Below are the code and all the weights of a small trained network. Each question names an input and a target symbol and asks about switching units off, where a switched-off unit gives its printed mean instead of its output.

import numpy as np


def w(rows, s, z=0):
    codes = np.array(rows[::2]) - 128.0
    scale = np.full(codes.shape[1], s)
    scale[-1] = z or s
    return codes * scale


def norm(h):
    return h / np.sqrt((h * h).mean(-1, keepdims=True) + 1e-5)


def f(y):
    return y / 2 * (1 + np.tanh(0.7978845608 * (y + 0.044715 * y**3)))


def softmax(a):
    e = np.exp(a - a.max(-1, keepdims=True))
    return e / e.sum(-1, keepdims=True)


def log_softmax(a):
    a = a - a.max(-1, keepdims=True)
    return a - np.log(np.exp(a).sum(-1, keepdims=True))


def net(x, mask):
    ids = ['βγδεζθλξπτφψω'.index(c) for c in x.split()]
    T = len(ids)
    res = E[ids] + P[:T]
    u = 0
    for l in range(2):
        q, k, v = (norm(res) @ M[l].T for M in (Q, K, V))
        z = softmax(np.where(np.tri(T) > 0, q @ k.T / 3**0.5, -1e9)) @ v
        res = res + np.where(mask[u], z, O[l][:, -1]) @ O[l][:, :-1]
        u += 1
        y = f(norm(res) @ A[l][:, :-1].T + A[l][:, -1])
        res = res + np.where(mask[u : u + 4], y, B[l][:, -1]) @ B[l][:, :-1]
        u += 4
    return log_softmax(norm(res)[-1] @ U[:, :-1].T + U[:, -1])


Q, K, V, O, A, B = {}, {}, {}, {}, {}, {}
E = w([
[102,119,75,145,66,172,175,238,110,74],'β',
[174,174,213,152,158,64,131,103,130,63],'γ',
[174,70,146,111,176,184,190,114,178,118],'δ',
[102,160,148,155,152,157,124,162,195,211],'ε',
[111,120,83,107,100,152,61,142,60,67],'ζ',
[100,168,113,117,114,184,130,114,160,144],'θ',
[45,140,115,133,158,114,173,59,112,82],'λ',
[8,108,218,80,143,128,139,174,211,81],'ξ',
[117,138,76,144,144,217,147,172,118,147],'π',
[102,164,140,129,67,90,89,121,113,94],'τ',
[143,124,157,96,137,106,139,121,176,77],'φ',
[141,87,139,74,123,119,64,92,124,143],'ψ',
[110,108,50,126,129,77,142,134,204,123],'ω',
],0.011)
P = w([
[127,185,128,33,111,132,143,102,100,175],'0',
[187,149,99,127,153,119,73,112,189,32],'1',
[143,107,155,96,84,116,166,94,98,171],'2',
[144,99,81,174,118,133,52,148,144,87],'3',
[122,100,150,103,92,114,167,106,80,165],'4',
[120,78,105,203,95,110,2,153,151,39],'5',
],0.0079)
Q[0] = w([
[120,152,47,175,194,98,62,116,194,55],'0.h1',
[250,220,26,163,225,88,3,221,252,113],'0.h1',
[235,170,63,150,157,94,77,99,131,98],'0.h1',
],0.0061)
K[0] = w([
[215,188,167,109,87,166,143,119,45,128],'0.h1',
[254,212,169,47,87,210,90,144,116,164],'0.h1',
[247,171,118,116,97,136,111,148,81,136],'0.h1',
],0.0053)
V[0] = w([
[21,175,98,133,204,87,220,59,100,107],'0.h1',
[80,122,254,142,126,234,86,143,111,63],'0.h1',
[226,167,17,164,99,102,145,110,167,105],'0.h1',
],0.0039)
O[0] = w([
[108,80,180,253,175,97,178,134,128,116,250],'0.h1',
[152,138,191,83,18,200,139,51,154,123,130],'0.h1',
[100,237,73,129,237,90,147,163,113,103,125],'0.h1',
],0.0063,0.0012)
A[0] = w([
[123,145,193,255,119,114,189,129,141,82,174],'0.n1',
[97,87,101,159,62,142,184,127,64,95,191],'0.n2',
[99,77,68,163,142,212,129,138,244,117,254],'0.n3',
[91,142,152,73,103,48,98,160,115,114,120],'0.n4',
],0.0053,0.0028)
B[0] = w([
[88,30,94,125,123,177,55,110,108,159,185],'0.n1',
[158,162,179,102,205,180,98,80,203,179,180],'0.n2',
[146,195,121,108,131,58,2,152,61,53,254],'0.n3',
[198,55,134,218,71,138,193,214,172,109,157],'0.n4',
],0.0072,0.0051)
Q[1] = w([
[70,76,243,89,74,197,138,20,123,157],'1.h1',
[2,54,165,148,207,114,63,63,149,111],'1.h1',
[139,87,164,191,22,111,140,215,201,127],'1.h1',
],0.0059)
K[1] = w([
[15,46,253,104,133,120,169,146,67,141],'1.h1',
[89,29,187,183,195,129,42,141,137,129],'1.h1',
[128,145,200,135,14,77,140,250,112,101],'1.h1',
],0.0055)
V[1] = w([
[215,162,147,106,119,122,145,157,74,145],'1.h1',
[102,95,158,103,98,165,254,131,83,204],'1.h1',
[86,140,139,117,151,95,30,150,194,34],'1.h1',
],0.0057)
O[1] = w([
[99,104,142,157,177,112,80,118,192,127,126],'1.h1',
[102,94,126,67,114,196,136,16,168,157,1],'1.h1',
[72,129,247,76,100,51,195,236,2,107,246],'1.h1',
],0.0086,0.0065)
A[1] = w([
[109,34,37,205,156,184,222,72,116,255,13],'1.n1',
[115,56,205,237,124,128,151,82,143,163,12],'1.n2',
[165,220,66,133,132,158,20,119,38,188,2],'1.n3',
[125,111,105,129,98,188,94,7,210,141,91],'1.n4',
],0.0043,0.00089)
B[1] = w([
[87,108,52,182,205,108,255,229,56,196,168],'1.n1',
[114,239,86,155,152,243,169,104,157,157,138],'1.n2',
[80,13,153,219,128,74,196,83,232,40,159],'1.n3',
[128,148,135,152,117,50,130,208,37,86,252],'1.n4',
],0.006,0.0034)
U = w([
[122,163,168,115,151,57,175,199,74,102,186],'β',
[95,56,122,187,86,143,2,125,105,69,195],'γ',
[67,126,165,127,145,89,88,125,212,225,45],'δ',
[157,73,127,90,123,93,246,114,205,99,108],'ε',
[125,114,238,45,53,173,173,86,103,177,18],'ζ',
[128,162,88,57,144,217,128,192,179,145,101],'θ',
[166,203,191,187,167,153,141,58,147,112,67],'λ',
[164,54,53,62,106,69,109,109,130,211,73],'ξ',
[178,126,135,35,221,112,116,61,136,123,138],'π',
[181,160,79,189,32,128,160,123,163,156,76],'τ',
[87,76,106,165,162,195,188,129,83,192,216],'φ',
[56,214,79,74,85,96,146,44,115,124,6],'ψ',
[86,88,95,177,203,125,126,107,221,75,83],'ω',
],0.009,0.0018)

Each question gives the input, a string of symbols that net reads in full, and the target symbol t.
The units are the heads (3 rows each of Q, K, V and O) and the neurons (one row each of A and B). Each row of codes is followed by its name. A weight is (code - 128) times the scale printed after its matrix; where a second scale follows, it is the last column's (O, A, B and U).
mask holds one flag per unit, layer by layer, with each layer's heads first. A switched-off unit (its flag False) gives its mean, the last column of its rows in O or B, instead of its output. The means were averaged over made-up inputs and are rounded, as every weight is.
A unit's drop is (log p(t) with every unit on - log p(t) with that unit switched off) / (log p(t) with every unit on - log p(t) with every unit switched off).
The circuit of an input: a set's keep is (log p(t) with only the set's units on - log p(t) with every unit switched off) / (log p(t) with every unit on - log p(t) with every unit switched off). Starting from all 10 units, units are removed one at a time, each time the one whose removal leaves the highest keep (on an exact tie, the one counted first), for as long as the keep stays at least 0.8.
units of the circuit, in order: the units of the circuit, biggest drop first
k most important neurons: the k neurons with the biggest drops, biggest first
k most important neurons of layer l: the k neurons of layer l with the biggest drops, biggest first
drop of u: that unit's drop, to one decimal
input π ε β λ β, target φ: units of the circuit, in order	(0.h1, 1.h1, 0.n1, 0.n2)
input δ λ δ ψ ψ, target φ: units of the circuit, in order	(0.n3, 1.h1, 0.h1, 1.n1)
input λ β π, target φ: units of the circuit, in order	(0.h1, 1.h1, 0.n1)
input λ ξ ψ β ε, target ζ: units of the circuit, in order	(0.h1, 1.h1)
input τ ζ θ, target ψ: units of the circuit, in order	(1.h1, 0.n3, 0.h1, 1.n4)
input β γ ζ ξ τ, target ζ: units of the circuit, in order	(0.h1, 0.n3)
input ψ τ ζ, target γ: 2 most important neurons of layer 1	(1.n4, 1.n3)
input δ τ τ ψ ψ, target ξ: most important neuron of layer 0	(0.n3)
input ζ τ φ τ ψ, target ξ: units of the circuit, in order	(0.n3, 1.h1, 1.n4)
input π π π, target ω: units of the circuit, in order	(1.h1, 1.n3)
input θ λ ζ ε τ, target φ: 2 most important neurons	(0.n3, 0.n1)
input λ θ τ, target φ: units of the circuit, in order	(0.n3, 0.h1, 1.h1, 1.n1)
input ω θ π ξ γ, target ζ: 2 most important neurons	(0.n3, 0.n1)
input λ π ω λ, target γ: most important neuron	(0.n1)
input τ λ π, target φ: units of the circuit, in order	(0.h1, 0.n1, 1.h1)
input φ δ ε, target δ: 2 most important neurons	(0.n3, 0.n4)
input ψ ψ θ, target ψ: 2 most important neurons	(0.n3, 1.n4)
input β ψ τ, target τ: 3 most important neurons	(0.n4, 0.n3, 1.n4)
input λ ψ ζ λ γ, target φ: 2 most important neurons	(0.n3, 0.n1)
input λ ω ξ, target ζ: units of the circuit, in order	(1.h1, 0.h1)
input ε β φ, target ε: 3 most important neurons	(0.n3, 0.n4, 0.n2)
input θ ξ ζ τ θ, target ζ: units of the circuit, in order	(0.h1)
input γ λ λ ζ φ, target φ: 2 most important neurons	(0.n3, 0.n1)
input ψ β γ, target λ: 4 most important neurons	(0.n3, 1.n2, 0.n1, 0.n4)
input δ τ ζ, target γ: 2 most important neurons	(1.n4, 0.n3)
input ξ θ ψ, target ζ: drop of 0.n4	0.0
input γ θ φ, target ε: drop of 0.n3	1.0
